Facts:
banos: β a; Δ pagradem
brasa: β b
brebu: β b; Δ kanas
brelik: β a
breska: β b; Δ klume
bribar: β a; Δ fibres
brifom: β a; Δ flosol,limon
brikles: β a
bristuster: β a; Δ stabras
brote: β b; Δ flizu
bruflis: β b; Δ skenil
buple: β a; Δ trutri,nomur,zudril,trogir
defloflor: β b; Δ volos,brebu
deskur: β b; Δ laklamus
destir: β a; Δ brasa
digran: β a; Δ trutri
dragran: β b
drepi: β b; Δ drumol
drikluk: β a
drotre: β b; Δ pagradem
drumol: β a; Δ fivik,volos
fibres: β a; Δ trigrik
fivik: β b; Δ skenil
flizu: β b; Δ drumol,skenil
floram: β b; Δ stabras
flosol: β a; Δ drikluk
fonefem: β a; Δ trutri
gasku: β b; Δ fivik
gazor: β b
giflal: β a; Δ skenil
giplin: β a; Δ klesen,drikluk
giruk: β b
giste: β a; Δ pogeda
grimik: β a; Δ giflal
guklak: β a; Δ plupli,tiruda
kanas: β a; Δ zastuza,skenil
klesen: β a
klidra: β b; Δ pogeda,fivik
klume: β a
laklamus: β b
limon: β b
menam: β a; Δ gasku,brelik
mestil: β a; Δ drumol,truren,redol
nagigo: β a
nanen: β a; Δ bruflis,vazibim
nodel: β a; Δ brasa,zastuza
nomur: β b; Δ zaker
nududrok: β a; Δ nomur
nuplun: β a; Δ soditri,floram,rupo
pagradem: β a
petrin: β a; Δ brelik
pili: β b; Δ stabras
plizi: β b; Δ bruflis,nagigo
plupli: β a; Δ trutri,drikluk
pogeda: β a; Δ vazibim
rebrustir: β a; Δ bruflis,pagradem,brelik
redol: β b; Δ nagigo
rupo: β b; Δ drumol,rebrustir
ruza: β a; Δ fibres
skenil: β a
skimem: β b; Δ redol
soditri: β b
stabras: β a; Δ trutri
stafas: β a; Δ soditri
stafen: β a; Δ skenil
starus: β a; Δ drotre,trakle
stetro: β b; Δ skenil
stiplu: β a; Δ trutrum
tanor: β a; Δ dragran
temum: β b; Δ klume
tiruda: β b
toplizas: β a; Δ brasa
trakle: β a; Δ gasku,bribar
treston: β a
trigrik: β a; Δ fivik,stabras
trikles: β a; Δ trogir,rupo
trogir: β b; Δ bruflis
truren: β a; Δ skenil
trutri: β b
trutrum: β b
vakigem: β a; Δ brelik
vazibim: β b; Δ skenil
vegres: β a; Δ flosol
vidun: β a; Δ skenil
vipi: β a; Δ treston
vizor: β b; Δ plupli
volos: β a; Δ zastuza
vozik: β a
zaker: β a; Δ giruk
zastuza: β a
zazor: β b; Δ brikles
zudril: β b; Δ nodel

Known rows:
vakigem: [ 1 20  2  2 -2 16 -1 -7  2  2 -5  3 -1  9 -3 14 -1 -8 -3 -2 -9  1  1  0
 -6 -5 20 -7  0 -6 16  1 22 -9  8  0 -4  4  1  9  1 -2  0  0 -8]
petrin: [  3   2  -9   2  -3  11  -4  -3   7  -3  -9   2   1  21   1  13   1  -7
  -6  -5 -12   2   3   2  -2  -1  19 -10   3  -3  12  -8  14  -9   2  12
 -13   3   2   4   4  -2   6   9   5]
rupo: [-10   3  11   9  -5  17  -6   0   3  12  -2  -1   6  -4  -4   2   1  -2
   3   3   1   0  10  -1  -5   5 -12   7   2  -4  13  -6  18 -13   4 -11
  -9  10   1   4   2   6  -4   2   4]
mestil: [  4  18  16   1  10  -6  -9 -11  -2  -9   5  -2  -1  -1   1   7 -11  -5
   8   0  -1  -2   1  -7  -5 -15   0  -9  10  -9   0  -3  -1   2  -8  -8
  -4  -1   9  -3   9  -4 -12 -16 -12]
vegres: [  6 -16 -20  -7   4 -17   3   1  -9  -7   0   4 -10  -7   9  -4  11  -2
   0  -1  -3  -1  -4   2 -11   1  10 -19   0   4 -11   3  -2  -2 -25   9
 -15  -8   0  -4  -3  -1  10   8  13]
trakle: [  4  11   1   6   4  11   3  -6   9   0  -8   7  -5   3  -7   5  -9   8
  -2  -4  -2  -7  -6  -2   3  -3  17  -8   9  -6   9   2  -7   0  20  -2
  12 -11  -3   2   0  -5 -14   2 -17]
grimik: [  3   7   3   3   5   1  -1  -3   1  -2   2   3   0   3   5   7  -9  -2
   6   6   0 -12   2  -4   1  -6   5   0   7   1   5   6  -3   2  -2  -3
   3  -6   5  -7   7  -3  -8 -11  -4]
brebu: [-11  18  17  -4  -3  16   4  -2  -7  13  -4   0   4 -14  -2  -4  -3  -2
   4   4   1  -2  10  -4  -2  -1 -17  10   5 -13   0   5  10  -3   7 -21
  10  -5  -1   2   3   6  -8 -19 -13]
zudril: [  3 -14  -6  -7 -10  -1   0   4  -5   7  -4  -5   6  -6  -2  -5  11   6
  -2 -12   1   6   4  -7   7  10 -26   6  -5 -12  -7 -11  -8   5 -17  11
  -8  -6  -3   9  -2  11   4  -3  -2]
klidra: [ -1 -25  -5   9   7   6  -3   3   5  -3  -4   1   9   4   7  -8   1  -2
  -3  -2   5 -14  -1  -6   8  -7 -14   3  10   8  -3 -14  -7  -5 -23   8
 -10 -11  -6  -6  13  11  -5   3  11]
pili: [-10   4  17  -6  16  10   2  -9 -12   3 -11   0 -10 -12 -17  -2  -6  -4
   2  -8   7  13  -5   1 -13  10  -6 -11   2 -10   6  12  -4  -3  20 -30
  12   6 -12  -3 -11  -3 -21   0  -9]
floram: [  4 -44 -17   7   7 -11  -9   3   0   1  -9  -6   2   3  -5 -11  11   2
  -6  -9  13  10  -4  -1   3  16 -15  -3  -4  13   0 -19 -21  -2 -15   7
 -13   9  -8  -3  -9   4   5  25  20]
plupli: [ -5  27  10 -16   4  -3  12  -9 -19  -1 -11   4 -17 -20 -12   6   2  -5
   6   6   2   6  -6   6 -22  12  11 -15  -3  -5   9  31   5   2  22 -27
  14  -3  -1   0 -15 -13  -8  -7 -10]
digran: [ -8  34  17 -17   9   4   5 -15 -17   7 -14   1 -16 -11 -17  13  -8  -7
   6  -1   6   8  -4   4 -19   7  17 -16  -6 -10  13  25  -5   1  32 -38
  18   5  -1  -3 -11 -12 -19  -9 -19]
pogeda: [ -3  26  13   1  -1  10  12  -3   0   3   2   5  -2 -10  -2   7 -13   2
   6  15   3 -14   2   4  -4  -9   8  12   0  -1   7  20   6   0  23 -20
  20  -2   5  -2   9  -8 -11 -18 -12]
kanas: [ 17 -14 -19   8  -2 -14  -8   5   5   7  -1  -4   9   3  12  -1   2   9
  -1   1   5 -12   6  -7   8  -2 -11   3   2  -2  -3 -11 -13   2 -20  20
 -12 -14  11   1  12   8   5 -15   6]
drikluk: [  4  -9 -18  -4 -11 -22  12   8  -9  -9   5   2 -11 -14   1 -11  13   5
   1  11   0   1  -7  10  -6  14   7  -3  -5   9  -4  20  -1   3   4  10
  -4  -2   2   3  -9 -10  16  13  14]
klesen: [ -9  17   4  -9  -7  -4  15   1 -12  -6   3   5 -15 -15  -2  -2   5  -1
   5  10  -6   1  -1   7 -13   4  16  -3  -1   1  -1  24  11   3  12 -14
   7  -2   1   2 -13 -12   3  -4  -5]
brasa: [  0 -14 -11  -1 -24  -5   2  15  -1  14   4  -5   6 -11   1 -15  15  15
  -4  -8  -1   6   4  -7  14  19 -25  17  -9 -14  -9 -13  -5   7 -13  20
  -4  -3  -1  17  -6  10  17   0  -2]
brelik: [ -1  12  -4  14 -21   9   3   7  12  -1  -3   3   3   3  -5   3   0   5
  -8   7 -11  -4   6   5   2   3  18  10  -2   3  18   4  23  -7  24  10
  -2  10   7  10  -5  -6  13  10  -3]

Rows:
No name comes twice in this set of rows, the named rows included.
[  5   9  -1  14 -17  -9  11  17  12  -4   1  -1   5 -10  -3  -8  -5  10
  -4  21   3 -16   2  -2   9   1  -4  25  -2   7  11  11   2   7  20   3
  15   2  16  -1  10  -7   3 -16  -3]	skenil

Now the same elements, written a new way:
Known rows:
vipi: [  1   6  -2   3  -1 -15  -7   1  -1 -11   3  12   9  -3   0  -3  10  -3
   5  -3   4 -10   0   2  -1  -8  -7   4   5 -28  -5   1   7   4   2   2
   5  11   4]
vazibim: [  6  17   9   2   0 -16   4   5 -11 -11   8  10   6  -5   5  -7  17   7
  20   0  -5  -5   2  -7  -1  -7   3  -3   6 -16 -10 -10   3  16   5   8
  11   5   1]
destir: [ -1   8  -4   7   0 -19 -10   0  -1 -11   1  10  16  -6  -1  -3   9  -1
  -2  -4  -1  -6  -3  -1  -5  -5  -8   3   1 -25  -9   0  12   2  -1   6
   9   7   3]
giplin: [ -1   7  -2   3  -4 -15  -7  -1  -1 -11   6   9   9  -3   0  -1  19  -6
   5  -9   4 -12   4   2  -5  -4  -5   6   8 -28  -8   7   3   7   0  -1
   3  10   7]
stafas: [  2   5  -2   2  -1 -16  -8   1  -1 -10   2  12  10  -3  -1  -3   9  -3
   6  -2   4 -10   1   1   0  -8  -8   3   5 -29  -4   1   7   3   3   2
   5  10   3]
nomur: [ 11   2   5  -1   4 -13  -1  -6 -10 -23  -1  12  -2 -10   4  -2   1  -6
  11   0  -2  -7 -10   7   5  -9 -10  -6   1 -22  -1  -2   9   0  10   7
   6  11   4]
brote: [  8   8   4   0   3 -11  -3  -3   0 -12   3   6   6  -4   3  -1   5  -6
  11  -4  -1  -8   0  -2  -4 -11  -1  -2   5 -28  -9   0   7   5   5  -2
   6  11   4]
bristuster: [  5   4  -4   3   3 -10  -4  -3   1  -4   3   4  20  -1   1  -8   5   3
   7   0   8  -2   8   0  -3  -8 -10  12  11 -31   3  -2   0  -1   3   8
   9  14   1]
starus: [  5   6  -6   2  -3 -14 -10   0  -1  -8   0  14   8  -3   4  -2  12  -2
   8  -6   3  -9   0   3  -2  -9  -5   4   3 -28  -5  -1   9   4   3   7
   3  14   5]
temum: [  6   8   5  -2   3 -12  -2  -5  -2 -14   0   6   4  -3   2  -3   4  -5
   8  -3   0  -9   0   1  -7  -7  -5   0   4 -25  -5   0   8   3   6   0
   7   9   5]
giruk: [  7   7   5  -3   3 -14  -1  -6  -4 -16  -1   9   3  -4   2  -2   4  -6
   9  -1  -1  -9  -3   3  -4  -6  -7  -2   1 -24  -3   0   9   3   7   2
   7  10   5]
redol: [  2   4   9  -3   7 -12  -8   2   0 -12  10   3   4  -5  -1  -8  -1  -4
   6   4   3  -7   2  -4  -5 -11  -5  -1  12 -27  -8   3  10   2   9 -13
   8   2   6]
mestil: [  1   3   0   4   1 -12 -12   5   2 -11   6  10  11  -4  -2  -1   8  -5
   9   0   2 -10   2  -3   6 -14  -1  -1   6 -34  -8   3   6   2   4  -7
   2  12   1]
drumol: [  2   7  -1  13   1  -4 -16   2   3 -12   0   5  18  -7   0   1  13 -10
  14  -6  -1 -15  -5 -12  10 -19   7   1   3 -35 -10  -1   2  -4   4  -4
  -5  23  -6]
drepi: [  9   7   4   2   5  -8  -9  -3   2 -12   3   3   9  -6   3   0   5 -10
  14  -4  -3 -10  -1  -5   0 -17   4  -5   5 -32 -10   1   6   1   6  -7
   2  14   2]
vizor: [  8   8   0   2   2 -12  -1  -6  -1 -13   7   5   5  -5   5   0  10  -8
   9  -9  -1  -7  -2   2  -8  -8  -3   1   7 -25 -10   3   5   6   3   0
   6  10   6]
fonefem: [ 10  -1  -9  10   3 -14   0  -5  -1 -13  16  11  12  -6   5   2  11  -5
   4  -8   1  -2  -4  10   2 -10  -9   1   9 -30  -5   2  -3   6  -4   6
   5  12   2]
rebrustir: [ 13   7 -15  -3   4 -17 -12   9  13   1   5  15   4  -4  13  -7  13   2
   6   1   1 -17  -4   8  -7 -14   0   6   6 -28  -8  -9   9   8  -3  -1
   2  12   0]
zazor: [  7   8   3  -1   3 -12  -2  -4  -1 -11   2   6   5  -4   2  -3   6  -5
   8  -4   0  -8  -1   0  -8  -8  -5   0   4 -26  -7  -1   8   4   5   0
   7  10   5]
limon: [  6   9   4  -3   2 -13  -2  -5  -2 -12   1   5   5  -2   1  -3   7  -6
   7  -4   0  -9   0   0  -9  -6  -5   1   4 -25  -7   1   8   5   4   0
   8   9   6]

Rows:
No name comes twice in this set of rows, the named rows included.
[  4   1   1   0   0 -16  -5   0  -8 -21  -2  17   3  -7   0  -2   6  -4
   7   3   1 -10  -6   8  10  -8 -14  -2   0 -25   2   0   7   0   7   8
   3  12   2]	zaker
[  4  11   2   3   4 -17  -5  -7  -1 -13  -1   4  13  -5   0  -2   3  -3
   1  -4  -5  -5  -4  -2 -14  -5  -5   0   0 -23 -10  -1  13   3   1   3
  11   6   4]	brasa
[  6   7   6  -2   5 -11  -5  -1   0 -12   6   4   5  -5   1  -5   2  -6
   8  -2   2  -8   1  -2  -6 -11  -4  -1   9 -27  -8   1   9   3   6  -6
   7   7   6]	skimem
[  2   8  -3   5  -2 -13  -9   2  -5 -15   1   7   9 -11   3  -8  18  -1
   7  -3   4 -12  -5  -1   0  -5  -7   7   7 -21  -5   0   5   2   5   6
   2  11   4]	giste
[  5   3  -4   4   1 -15 -13   5   1 -10   8  10   9  -7   4  -4  10  -2
   7  -2   3  -9  -1   2   2 -12  -5   2   7 -29  -8   1   7   2   3  -1
   3   9   3]	trikles
[ 16   7  -4   0   8 -14 -10   9   2  -9  15   6   3 -15  13 -14   7   1
   8   1  -1  -6  -5   1  -8 -15  -2   1  14 -18 -13  -4  11   7   5  -4
   7   0   6]	trogir
[  6   7  -6   4   1 -17 -12   9  -2 -10   9   9   7 -12   8 -13  17   4
   6   1   4 -10  -4   0  -2  -9  -6   6  12 -20  -9  -2   7   5   3   2
   5   4   4]	nanen
[ 11   7   1   0   7  -7   0  -7   1  -5   2  -1  17  -1   4  -8   0   1
  11  -1   5   0   6  -1  -9 -10  -6   8  11 -28   1  -2   2   1   5   6
  10  13   1]	pili
[  7   9   2   3   3 -14  -5  -5  -2 -10   2   6  10  -4   2  -1   4  -4
   8  -6  -4  -6  -1  -2  -8 -10  -1  -1   2 -27 -10  -2  12   4   2   2
   8  10   4]	brebu
[  9   0  -7   9   4 -15  -5   0  -3 -15  11  13   8  -9   5  -1  10  -4
   5  -4   1  -4  -7   9   4 -11 -10   0   8 -27  -6   0   3   3  -1   5
   5  10   2]	buple

Now the same elements, written a new way:
Known rows:
pagradem: [  8  -2 -10   4 -25 -13 -12  -2  -9  -4   4  15  -3 -18   7  -3  -1   9
   2   4   5   2  -1   0 -14   9   6  -7   7 -12  -4]
stetro: [ -3  -3  13  -4   7   5  -5  10  -2   1  -6   8  -6  -5 -10   3  -3  -6
  -4  -2  -7   6  -1  14   2  -4  -5  10 -10  -3   2]
brebu: [-11  -1  14  -3  -6   2  -8  -2   0  -4  -3   1  -4 -10   0   8  -5  -8
  -1  -4   2   6   2  11   4  -5  -5  10 -10  -7   0]
klume: [  3  -3  -5   0 -17 -19 -12  -7   0  -5   3  -8   1  -4   5 -14  11   1
   9   3   6   8  -4  -7   6  -5   2 -10  -1   0  -1]
trikles: [ 9  5  3  8  1 -1 11  8 -4  5  7 21 -5 -3 -5 -6 -8 -2 -2  1  0 -5 -4  1
  2 -1  0  0  0  0 -4]
drotre: [  2  -7   6 -12 -11   0 -17   2  -8   2  -3   9 -10 -14   4  -7  -5  10
  -3   0  -1  -9   4   7 -17   3   5  -2  -6 -10  -3]
gazor: [ -6  -9   9 -14  -6  -4 -15  -6   1   0  -4 -12  -6  -4   5 -10   4   2
   0   0   0  -3   4   5  -1  -4   2  -3 -10   0   0]
plupli: [ -1   7  -5  -2   2  -6  12 -29   5   6   9  -8   1  -3   2   0   3   3
 -11   2   9  -4   6   6  -3   9   2  -3   6  16  -5]
treston: [  3   0  -3   1 -13 -17  -6  -7   0  -3   5  -5   0  -4   4 -11   8   0
   8   3   6   4  -1  -5   6  -3   2 -10  -2   1  -2]
laklamus: [ -5 -11   7 -14 -12  -8 -22 -10   0  -3  -7 -16  -3  -6   6  -8   8   4
   2   0   0   1   2   3  -1  -4   2  -5 -10  -2   1]
brelik: [  9  -1 -10   7 -27 -14 -13  -4  -8  -6   3  15  -2 -18   5   0   0   7
   3   4   4   3   0   2 -12   8   4  -6   7 -13  -4]
brikles: [  3   0  -3   1 -14 -17  -8  -9  -1  -4   4  -3   0  -4   5 -11   9   0
   7   3   5   5  -1  -5   7  -3   3  -8  -2   1  -1]
nuplun: [  8   5   2   4   3  -1  17  -4  -1   9   8  14  -5   1   0  -5  -8   2
  -9  -1   2 -14  -2  -2  -1   2   0  -4   1   4  -5]
giruk: [  2 -14  12  -8 -10 -12 -15 -15   4   2 -13 -24  -3   1  10   3   8  -1
 -10  -4  -7  -3  -1  -4  -1   0   1  -6  -5  -4   2]
brasa: [-17   0  13  -4 -23  -6 -15 -25   4 -11  -2 -15  -2 -16  16  10  -4  -6
  -2  -5  13   4   6   4   3  -3  -4   4  -9 -13  -3]
nagigo: [  7  -2  -5   8 -12 -14  -6   2  -3  -5   1   6   1  -8  -5  -2   6  -2
   4   3  -3  13  -3   5   5   1  -2  -2   2  -4   2]
destir: [ -6  14   8   8  -9  -3  13 -12   4  -3  12   6  -2  -5   9  -5  -9  -8
   2  -3  16  -2   0  -8  13  -9  -2  -3  -6  -3  -6]
fibres: [  9   3  -1  10  -7  -9   8 -12   0   4   1   4   1  -3  -1   6   0  -1
 -11   0  -2   0  -2   3   1   9  -1  -1   8   2  -2]
truren: [  5   3  -1  13  -6  -5   6   6  -3  -3   5  16   0  -6 -10   3  -1  -7
   0   2  -1  11  -6   7   9  -2  -4   6   0  -2   0]
limon: [-13  -4   2 -19  -6  -4 -17 -27   3   0   0 -20  -2 -10   2  -5   9   6
  -1   2   8   1  11  14  -6   4   3   0  -6  10  -2]

Rows:
No name comes twice in this set of rows, the named rows included.
[ 8  5  0  3 -5 -7  8 -8  0  6  7  8 -4 -2  3 -6 -4  1 -4  0  5 -7 -2 -3
 -1  1  3 -6  1  3 -4]	stafas
[ -6   8   2  15 -24 -12   3 -15   2 -11   7   3   3 -15   7  10  -4  -9
   0  -1  13  12  -2   0   8  -1  -5   4   1 -11  -3]	zastuza
[ -9  -6   4 -16  -6  -4 -12 -26   4   3  -4 -21  -1  -8   5   1   5   5
  -6   0   3  -1  10  12  -7   7   1   0  -3   8  -2]	tiruda
[ -1  -4   9  -7  -9   2 -11   1  -5   0  -4   8  -8 -13   2   5  -7   2
  -5  -2  -2  -4   2  10 -11   3   0   5  -6 -10  -2]	rupo
[ -2  -8   5  -7 -15  -6 -15 -16   0   0  -8  -8  -4 -11   8   7   1   4
  -8  -3  -1  -3   4   6 -12   7   1  -1  -3  -7  -1]	soditri
[ -7  -1   7 -17   8   4  -1 -26   4  10   0 -17  -4  -1   2  -2   1   3
 -11  -2   4  -8  10  12  -7   5   2   1  -6  15  -3]	vizor
[ -2 -10   8  -8  -5  -4 -16   3  -3  -2  -7  -2  -4  -6  -4   0   5  -1
   0   0  -6   8   1  11  -2  -2  -2   4  -9  -4   3]	redol
[ -1  -3  13  -6   9   6  -1  11  -2   5  -5   7  -7  -2 -11   1  -4  -5
  -5  -2  -7   0   0  13   3  -4  -3   8 -11   0   2]	klidra
[-11   2  17  -5   3   6   0  -1   1   0   2   3  -7  -6   0   0  -9  -8
  -1  -5   2  -2   2   8   7  -9  -5   9 -14  -3  -3]	defloflor
[ -2  10   4  13  -5  -3  12   3   0  -4   8  15  -1  -7  -3   4  -6 -10
   1  -1   6   7  -4   3  11  -5  -6   7  -1  -3  -3]	kanas
[ 10  -1   6   5  -1 -14  11  -7   4   6   1  -4  -1   8   5  -7   3  -5
  -8  -2  -2  -8  -8 -11  10  -3   0 -11  -1   4  -1]	nududrok

The same elements again, as new rows of numbers:
Known rows:
stafen: [-2  2  0  1 -6 -2  0  3 14  6  0  3  1]
tiruda: [ 3 -5 -4  0  8 -8 -4 -5  9 -6 -4 -4  2]
breska: [ 1  1  1  0  4  0  0  0  3 -2 -2  0 -3]
drumol: [ 0  5 12  0 -8  7  2  9 16 16  1 -6  1]
nomur: [ 2  1 -8 -4  5  3  3 15 -8  6 -8 -1 -2]
nududrok: [  0   1  -4  -2  -2   4   5   8 -13   3   0  -1  -1]
menam: [ -3  -1  -1   1  -7  10   1  -3 -12   5   3   4   1]
giplin: [ -3   0   1   2  -1 -16   1   2 -21   2   1   6  -4]
klesen: [ 2 -5 -7 -1  3 -5  0 -2 -1 -5  3 -3  4]
starus: [ -2   0  -4  -1  -1   2   3   3 -10   6   2   6   0]
drotre: [-8 -1 -7 -3 15 -8 -1  1 10 12  0 20  1]
petrin: [-4 -2 -2  0 -5  7  2 -4 -8  4  3  2  1]
destir: [  4   1   1  -2  -4   1   2   3 -18  -5   2  -6   3]
brasa: [  7  -5  -1  -2   6  -3  -5  -4  -1 -13  -3 -12   6]
nodel: [  8   0   6  -5  -9   0  -2   7 -29  -6   1 -14   6]
nanen: [-4  3  1  1  1 11 10 -2 -5 -7  8 -2 -2]
giflal: [-3  2  0  2 -7 -3 -1  4 15  8 -1  4  0]
brebu: [  1   2   3  -2   1 -10  -4   4  -2   5  -5   1  -2]
temum: [ 1  1  1  1  6  0  0  0  3 -1 -3  0 -2]
soditri: [ 3 -5 -5 -1  9 -4 -2 -4 15 -6 -1 -5  4]

Rows:
No name comes twice in this set of rows, the named rows included.
[ -1   0  -1  -1  -6   0   0   2 -17  -1  -1  -4  -2]	buple
[  3   1   5  -1  -1  -4  -2   2 -15  -4  -4  -6  -1]	zudril
[-1  2  4  1  3 -5 -2  1  9  5 -4  0 -4]	brote
[ 0  4  7  6 -2  9 -9  1 34 10 -6  5 -1]	fivik
[-6 -1 -7 -2  5  0  4  2  1  8  5 12  2]	banos
[-4  4  8  2 -2 -5 -3  5 34 15 -6 -1 -3]	flizu
[ 0  1  0 -2  0  8  5  2  1 -1  4 -1  1]	nuplun
[  2  -3  -2  -1   2   7   8  -6   6 -14   7 -14   2]	nagigo
[  0   1  -1   1 -10   3   1   0 -21   8   0   7   0]	trakle
[-2  3  5  0 -4  4  7  5  6  4  4 -5 -3]	mestil
[  4   1   7  -4  -8  -7  -3   9 -10   6  -1  -9   5]	volos
[ -3   2   1   2   0 -14   3   4 -23   2   1   8  -4]	vegres
[-1  4  8  1  1 -2 -1  2 13  9 -3 -2 -3]	drepi
[-8  3  6  4 -1  5  3 -8 31  0  1  0 -5]	bruflis
[  4   0   0  -3  -3  17 -13  -6  13 -10  -2   1   2]	stabras

